Here is a tiny trained network, its code and every weight. The questions are about switching its units off for an input and a class, where a switched-off unit gives its printed mean instead of its output.

import numpy as np


def w(rows, s, z=0):
    codes = np.array(rows[::2]) - 128.0
    scale = np.full(codes.shape[1], s)
    scale[-1] = z or s
    return codes * scale


def f(y):
    return y / 2 * (1 + np.tanh(0.7978845608 * (y + 0.044715 * y**3)))


def log_softmax(a):
    a = a - a.max(-1, keepdims=True)
    return a - np.log(np.exp(a).sum(-1, keepdims=True))


def net(x, mask):
    res = np.array(x, float).reshape(1, 7) / 4 @ E
    y = f(res @ A[0][:, :-1].T + A[0][:, -1])
    res = res + np.where(mask, y, B[0][:, -1]) @ B[0][:, :-1]
    return log_softmax(res[-1] @ U[:, :-1].T + U[:, -1])


A, B = {}, {}
E = w([
[125,36,95,44,106],'x0',
[2,71,151,162,86],'x1',
[169,197,91,153,4],'x2',
[90,95,123,159,142],'x3',
[169,74,37,177,132],'x4',
[90,197,127,184,189],'x5',
[39,181,65,96,142],'x6',
],0.0081)
A[0] = w([
[226,145,68,144,121,212],'N0',
[182,216,20,147,56,243],'N1',
[43,99,166,98,202,235],'N2',
[171,152,168,148,232,194],'N3',
[88,216,114,238,92,136],'N4',
[111,181,166,103,210,145],'N5',
[193,94,192,94,79,148],'N6',
[129,91,80,48,12,241],'N7',
[137,213,168,116,255,199],'N8',
[164,131,173,154,246,246],'N9',
[133,92,249,78,34,157],'N10',
[72,226,168,203,105,172],'N11',
[97,58,210,77,34,210],'N12',
[62,214,108,198,171,253],'N13',
[103,145,182,159,26,191],'N14',
[129,109,199,79,82,106],'N15',
[89,200,181,77,235,142],'N16',
[40,62,97,124,175,183],'N17',
[195,159,53,74,87,164],'N18',
[150,88,179,66,25,160],'N19',
[171,146,153,175,202,167],'N20',
],0.0087,0.0045)
B[0] = w([
[214,46,45,107,48,217],'N0',
[141,100,45,118,3,254],'N1',
[58,91,151,66,243,222],'N2',
[252,146,220,88,128,206],'N3',
[66,111,243,196,20,214],'N4',
[200,230,211,14,175,185],'N5',
[214,177,95,225,179,178],'N6',
[57,145,2,192,167,240],'N7',
[209,201,211,3,119,233],'N8',
[218,71,180,78,153,225],'N9',
[149,224,152,241,228,187],'N10',
[86,182,234,135,51,216],'N11',
[65,203,104,217,241,209],'N12',
[54,101,226,60,50,246],'N13',
[42,198,163,236,105,186],'N14',
[154,217,171,199,220,151],'N15',
[126,207,220,11,202,210],'N16',
[2,36,128,64,193,206],'N17',
[186,175,25,83,82,204],'N18',
[148,207,34,229,200,196],'N19',
[230,84,234,115,93,186],'N20',
],0.0067,0.0099)
U = w([
[254,48,165,167,131,199],'0',
[169,185,220,52,169,5],'1',
[144,208,116,248,192,105],'2',
[49,28,124,140,204,215],'3',
[83,146,220,208,9,63],'4',
[160,145,20,109,50,75],'5',
],0.0082,0.0019)

Each question gives the input, the list of numbers given to net, and the class t.
The units are the neurons (one row each of A and B). Each row of codes is followed by its name. A weight is (code - 128) times the scale printed after its matrix; where a second scale follows, it is the last column's (A, B and U).
mask holds one flag per neuron, in row order. A switched-off neuron (its flag False) gives its mean, the last column of its row in B, instead of its output. The means were averaged over made-up inputs and are rounded, as every weight is.
A unit's drop is (log p(t) with every unit on - log p(t) with that unit switched off) / (log p(t) with every unit on - log p(t) with every unit switched off).
The circuit of an input: a set's keep is (log p(t) with only the set's units on - log p(t) with every unit switched off) / (log p(t) with every unit on - log p(t) with every unit switched off). Starting from the 12 units with the biggest drops (on a tie, the unit counted first), units are removed one at a time, each time the one whose removal leaves the highest keep (on an exact tie, the one counted first), for as long as the keep stays at least 0.8.
circuit, biggest first: the units of the circuit, biggest drop first
most important unit: the unit with the biggest drop
k most important neurons: the k neurons with the biggest drops, biggest first
drop when u is switched off: that unit's drop, to one decimal
input [6,-2,-6,7,3,1,-7], class 3: circuit, biggest first	[N17]
input [-2,2,-6,-1,4,-2,1], class 3: circuit, biggest first	[N17; N8]
input [5,2,-2,-4,6,-6,2], class 3: circuit, biggest first	[N17; N8]
input [-5,-4,8,0,1,-5,-8], class 5: 3 most important neurons	[N1; N0; N18]
input [-1,-2,1,2,8,4,8], class 5: 3 most important neurons	[N1; N14; N0]
input [-6,6,-2,7,5,7,5], class 4: 3 most important neurons	[N4; N11; N13]
input [-8,-4,6,7,-6,8,-2], class 4: 2 most important neurons	[N4; N11]
input [-3,-7,0,-6,6,-1,3], class 5: 2 most important neurons	[N1; N18]
input [-3,-4,5,-4,-4,4,8], class 4: 3 most important neurons	[N4; N1; N11]
input [1,2,-3,7,3,8,-5], class 1: 2 most important neurons	[N7; N3]
input [1,7,-3,5,7,-6,-5], class 3: drop when N17 is switched off	0.5
input [-4,-2,3,-8,2,2,-1], class 4: drop when N7 is switched off	0.2
input [7,7,-1,-5,5,5,-6], class 3: drop when N17 is switched off	0.1
input [2,5,-2,-3,1,5,-7], class 3: most important unit	N8
